array([[-439,  421, -618, -835],
       [ 391,  -48,  381,  -23],
       [-178,  616, -455, -715]])
=>
array([[-439,  421],
       [ 391,  -48]])

array([[ 733,   57,  825],
       [-249,  407,  237],
       [-242,  241, -265]])
=>
array([[ 733,   57],
       [-249,  407]])

array([[  64, -619,  373],
       [-316, -343,  327]])
=>
array([[  64, -619],
       [-316, -343]])

array([[ 253,  233, -354, -222,  122],
       [ 159,   36,   39,  192, -315],
       [-321,   12,  -23,  125, -295],
       [ -16,  232,   59, -658, -263],
       [ -68,  217,  421, -371, -368]])
=>
array([[253, 233],
       [159,  36]])

array([[ 109,  437],
       [ 362, -528],
       [-807, -472]])
=>
array([[ 109,  437],
       [ 362, -528]])

array([[-393,  650],
       [  34,  435],
       [ 376,  489],
       [ 462,   59]])
=>
array([[-393,  650],
       [  34,  435]])

array([[-136, -117],
       [-703,  298],
       [ -72, -210],
       [-225, -229]])
=>
array([[-136, -117],
       [-703,  298]])

array([[-176, -177,   40],
       [-322,  116,  785],
       [-193, -399, -278]])
=>
array([[-176, -177],
       [-322,  116]])

array([[  72,    5,  618, -279,  586],
       [-385,   17,  154, -267, -322],
       [ -46, -395,  160,  370,   19]])
=>
array([[  72,    5],
       [-385,   17]])
---
array([[ 126, -396, -300,  511,    5],
       [-570, -226, -261,  560, -572],
       [ 337, -476, -294, -166,   84],
       [ 254, -435, -296,  316,   83],
       [ 327, -458, -300,   81,  110],
       [-686, -204, -250,  384, -698],
       [ 282, -476, -289, -396,    8],
       [-748, -197, -242,  157, -784],
       [ -38, -349, -294,  644, -114],
       [-225, -305, -287,  700, -261],
       [-410, -257, -276,  670, -421]])
=>
array([[   5,  511, -300, -396,  126],
       [-572,  560, -261, -226, -570],
       [  84, -166, -294, -476,  337],
       [  83,  316, -296, -435,  254],
       [ 110,   81, -300, -458,  327],
       [-698,  384, -250, -204, -686],
       [   8, -396, -289, -476,  282],
       [-784,  157, -242, -197, -748],
       [-114,  644, -294, -349,  -38],
       [-261,  700, -287, -305, -225],
       [-421,  670, -276, -257, -410]])

array([[  53, -229, -612,  267,  716,  -30],
       [-194, -138,   35,   89,  245, -127],
       [ 131, -387,  -44,  246, -325, -368],
       [-217,  273,   31, -189,  318,  459],
       [  94, -376, -136,  266, -192, -230],
       [ 108,   31,  195,   12, -226,   47],
       [-251,  240,  106,  -96,  309,  448],
       [ 127,  101,   48,  -20,  -46,    2],
       [ 379, -548,  136, -161,  215,  -33]])
=>
array([[ -30,  716,  267, -612, -229,   53],
       [-127,  245,   89,   35, -138, -194],
       [-368, -325,  246,  -44, -387,  131],
       [ 459,  318, -189,   31,  273, -217],
       [-230, -192,  266, -136, -376,   94],
       [  47, -226,   12,  195,   31,  108],
       [ 448,  309,  -96,  106,  240, -251],
       [   2,  -46,  -20,   48,  101,  127],
       [ -33,  215, -161,  136, -548,  379]])

array([[ 236, -106],
       [-108,  761],
       [ 216,  664],
       [ -72,  794],
       [ -44,  153],
       [ 208,  650],
       [  13,   37]])
=>
array([[-106,  236],
       [ 761, -108],
       [ 664,  216],
       [ 794,  -72],
       [ 153,  -44],
       [ 650,  208],
       [  37,   13]])

array([[-129,   29, -485,  -91,  571, -435, -680, -576],
       [-293, -156,  497,   10, -364, -533,  475, -587],
       [-612,  355,  -68,  -99,  673,  -86,  260, -616],
       [-534,  578, -301,  562,   68,  204,   62,  531]])
=>
array([[-576, -680, -435,  571,  -91, -485,   29, -129],
       [-587,  475, -533, -364,   10,  497, -156, -293],
       [-616,  260,  -86,  673,  -99,  -68,  355, -612],
       [ 531,   62,  204,   68,  562, -301,  578, -534]])

array([[  -8,  -17,    9,   63,   48,  -10,  -95,  -22,  -39,  -76,   43,
          34],
       [  26,   46,   64,  -69, -110,  108,   98,  -29,   45,   46, -138,
         -80],
       [ -83,    9, -115,   73,   37,  -19, -108,  140,  -44,   -4,   55,
          18],
       [  -9,   23,   27,   31,  -36,   66,    1,   -4,   -7,   -6,  -48,
         -30],
       [ -65,  -33,    9,   98,   58,   23,  -95,  -28,  -43,  -86,   38,
          73],
       [ 101, -219,  302,   45,  326,    3, -115, -373,  112, -363,   84,
         286],
       [  71,   26,  100, -131, -134,   57,  155,  -52,  100,   81, -155,
        -108],
       [ 165,  299,  -44,  342,    0,  145, -205, -130, -685, -107,  -57,
        -247]])
=>
array([[  34,   43,  -76,  -39,  -22,  -95,  -10,   48,   63,    9,  -17,
          -8],
       [ -80, -138,   46,   45,  -29,   98,  108, -110,  -69,   64,   46,
          26],
       [  18,   55,   -4,  -44,  140, -108,  -19,   37,   73, -115,    9,
         -83],
       [ -30,  -48,   -6,   -7,   -4,    1,   66,  -36,   31,   27,   23,
          -9],
       [  73,   38,  -86,  -43,  -28,  -95,   23,   58,   98,    9,  -33,
         -65],
       [ 286,   84, -363,  112, -373, -115,    3,  326,   45,  302, -219,
         101],
       [-108, -155,   81,  100,  -52,  155,   57, -134, -131,  100,   26,
          71],
       [-247,  -57, -107, -685, -130, -205,  145,    0,  342,  -44,  299,
         165]])

array([[ -77,  299,  673, -533, -165,  412,  183, -369,  137,    8, -172,
        -282,  223],
       [ 240, -186,  249, -215, -133,  -90,   62, -311,  288,  -60,  249,
         -72,  -17],
       [-107,   85, -124, -335, -335, -248, -267,  111,   18, -291, -689,
         194,   45]])
=>
array([[ 223, -282, -172,    8,  137, -369,  183,  412, -165, -533,  673,
         299,  -77],
       [ -17,  -72,  249,  -60,  288, -311,   62,  -90, -133, -215,  249,
        -186,  240],
       [  45,  194, -689, -291,   18,  111, -267, -248, -335, -335, -124,
          85, -107]])

array([[  26,  130, -276],
       [-292,  529,  619],
       [  49,  338,  242],
       [ 504,  356,  619],
       [-247,  174, -182],
       [ 549,  347,  383],
       [  49,  668,   30],
       [-520,  295,   77],
       [ 481,  338, -276],
       [ 504,  390, -652],
       [ -88,  312, -276],
       [-338,  425,   54]])
=>
array([[-276,  130,   26],
       [ 619,  529, -292],
       [ 242,  338,   49],
       [ 619,  356,  504],
       [-182,  174, -247],
       [ 383,  347,  549],
       [  30,  668,   49],
       [  77,  295, -520],
       [-276,  338,  481],
       [-652,  390,  504],
       [-276,  312,  -88],
       [  54,  425, -338]])
